Below are the code and all the weights of a small trained network. Each question names an input and a class and asks about switching units off, where a switched-off unit gives its printed mean instead of its output.

import numpy as np


def w(rows, s, z=0):
    codes = np.array(rows[::2]) - 128.0
    scale = np.full(codes.shape[1], s)
    scale[-1] = z or s
    return codes * scale


def norm(h):
    return h / np.sqrt((h * h).mean(-1, keepdims=True) + 1e-5)


def f(y):
    return np.maximum(y, 0)


def log_softmax(a):
    a = a - a.max(-1, keepdims=True)
    return a - np.log(np.exp(a).sum(-1, keepdims=True))


def net(x, mask):
    res = np.array(x, float).reshape(1, 2) / 4 @ E
    u = 0
    for l in range(2):
        y = f(norm(res) @ A[l][:, :-1].T + A[l][:, -1])
        res = res + np.where(mask[u : u + 15], y, B[l][:, -1]) @ B[l][:, :-1]
        u += 15
    return log_softmax(norm(res)[-1] @ U[:, :-1].T + U[:, -1])


A, B = {}, {}
E = w([
[127,206,209,82,164],'x0',
[194,2,133,242,166],'x1',
],0.0097)
A[0] = w([
[63,157,149,75,103,82],'0.n1',
[121,119,97,145,181,11],'0.n2',
[125,71,74,177,168,80],'0.n3',
[163,79,133,31,167,69],'0.n4',
[184,43,139,112,165,118],'0.n5',
[106,132,78,105,129,183],'0.n6',
[32,190,57,141,107,123],'0.n7',
[109,142,143,157,191,12],'0.n8',
[105,116,110,108,171,59],'0.n9',
[218,63,96,151,173,144],'0.n10',
[81,139,77,60,90,80],'0.n11',
[93,146,87,53,92,2],'0.n12',
[148,6,110,127,120,76],'0.n13',
[136,142,137,174,130,98],'0.n14',
[203,106,120,157,11,118],'0.n15',
],0.012,0.003)
B[0] = w([
[85,130,73,110,170,225],'0.n1',
[165,124,144,126,142,140],'0.n2',
[161,55,183,175,36,223],'0.n3',
[73,103,110,157,139,137],'0.n4',
[131,88,135,79,154,219],'0.n5',
[35,143,134,167,175,179],'0.n6',
[102,213,67,54,114,227],'0.n7',
[98,131,145,179,110,144],'0.n8',
[131,114,137,123,121,128],'0.n9',
[144,175,106,95,118,254],'0.n10',
[146,254,85,80,132,218],'0.n11',
[254,179,133,116,169,207],'0.n12',
[190,102,108,199,96,240],'0.n13',
[154,123,89,88,120,150],'0.n14',
[113,122,224,120,143,189],'0.n15',
],0.0085,0.0082)
A[1] = w([
[112,29,189,160,121,82],'1.n1',
[121,188,39,208,77,243],'1.n2',
[153,177,94,160,62,198],'1.n3',
[76,79,87,207,125,206],'1.n4',
[102,91,145,104,139,10],'1.n5',
[103,103,147,75,152,37],'1.n6',
[187,33,172,196,182,15],'1.n7',
[192,103,145,150,66,105],'1.n8',
[166,191,163,162,23,3],'1.n9',
[204,11,88,184,98,96],'1.n10',
[188,51,129,179,84,89],'1.n11',
[94,28,38,189,63,140],'1.n12',
[129,152,160,139,197,62],'1.n13',
[102,101,235,78,126,198],'1.n14',
[148,114,153,70,144,28],'1.n15',
],0.011,0.0022)
B[1] = w([
[223,74,76,150,186,193],'1.n1',
[73,71,218,125,124,182],'1.n2',
[77,47,205,155,88,178],'1.n3',
[125,199,175,177,210,158],'1.n4',
[162,70,177,124,126,128],'1.n5',
[131,77,155,238,104,135],'1.n6',
[224,39,98,103,10,223],'1.n7',
[110,171,51,86,156,203],'1.n8',
[126,74,124,119,2,155],'1.n9',
[171,175,42,20,224,253],'1.n10',
[129,171,50,43,156,229],'1.n11',
[77,233,171,119,184,195],'1.n12',
[81,116,168,166,63,152],'1.n13',
[113,83,105,199,179,155],'1.n14',
[111,114,94,175,141,137],'1.n15',
],0.0073,0.011)
U = w([
[23,141,218,202,180,100],'0',
[159,140,124,144,68,30],'1',
[181,33,164,210,134,145],'2',
[60,91,187,101,8,101],'3',
[251,84,30,46,156,162],'4',
[83,242,108,36,147,200],'5',
[174,150,149,142,72,1],'6',
],0.019,0.0086)

Each question gives the input, the list of numbers given to net, and the class t.
The units are the neurons (one row each of A and B). Each row of codes is followed by its name. A weight is (code - 128) times the scale printed after its matrix; where a second scale follows, it is the last column's (A, B and U).
mask holds one flag per neuron, layer by layer. A switched-off neuron (its flag False) gives its mean, the last column of its row in B, instead of its output. The means were averaged over made-up inputs and are rounded, as every weight is.
A unit's drop is (log p(t) with every unit on - log p(t) with that unit switched off) / (log p(t) with every unit on - log p(t) with every unit switched off).
k most important neurons: the k neurons with the biggest drops, biggest first
top k neurons in layer l: the k neurons of layer l with the biggest drops, biggest first
drop when u is switched off: that unit's drop, to one decimal
input [8,4], class 2: most important neuron -> 0.n7
input [4,1], class 0: 3 most important neurons -> 0.n3; 0.n13; 1.n7
input [0,0], class 0: 3 most important neurons -> 0.n3; 0.n13; 0.n12
input [-6,-1], class 5: top 2 neurons in layer 0 -> 0.n3; 0.n13
input [7,3], class 2: top 2 neurons in layer 0 -> 0.n11; 0.n7
input [3,0], class 0: top 2 neurons in layer 0 -> 0.n3; 0.n7
input [-5,-1], class 3: top 2 neurons in layer 1 -> 1.n9; 1.n3
input [8,6], class 2: 3 most important neurons -> 0.n13; 0.n3; 1.n10
input [4,3], class 2: top 2 neurons in layer 0 -> 0.n13; 0.n3
input [5,0], class 0: top 2 neurons in layer 1 -> 1.n10; 1.n7
input [3,1], class 2: 2 most important neurons -> 0.n13; 0.n7
input [2,0], class 0: drop when 1.n10 is switched off -> 0.3
input [5,2], class 2: drop when 0.n7 is switched off -> 0.4
input [6,2], class 2: drop when 0.n1 is switched off -> 0.2
input [6,3], class 2: drop when 0.n11 is switched off -> 0.4
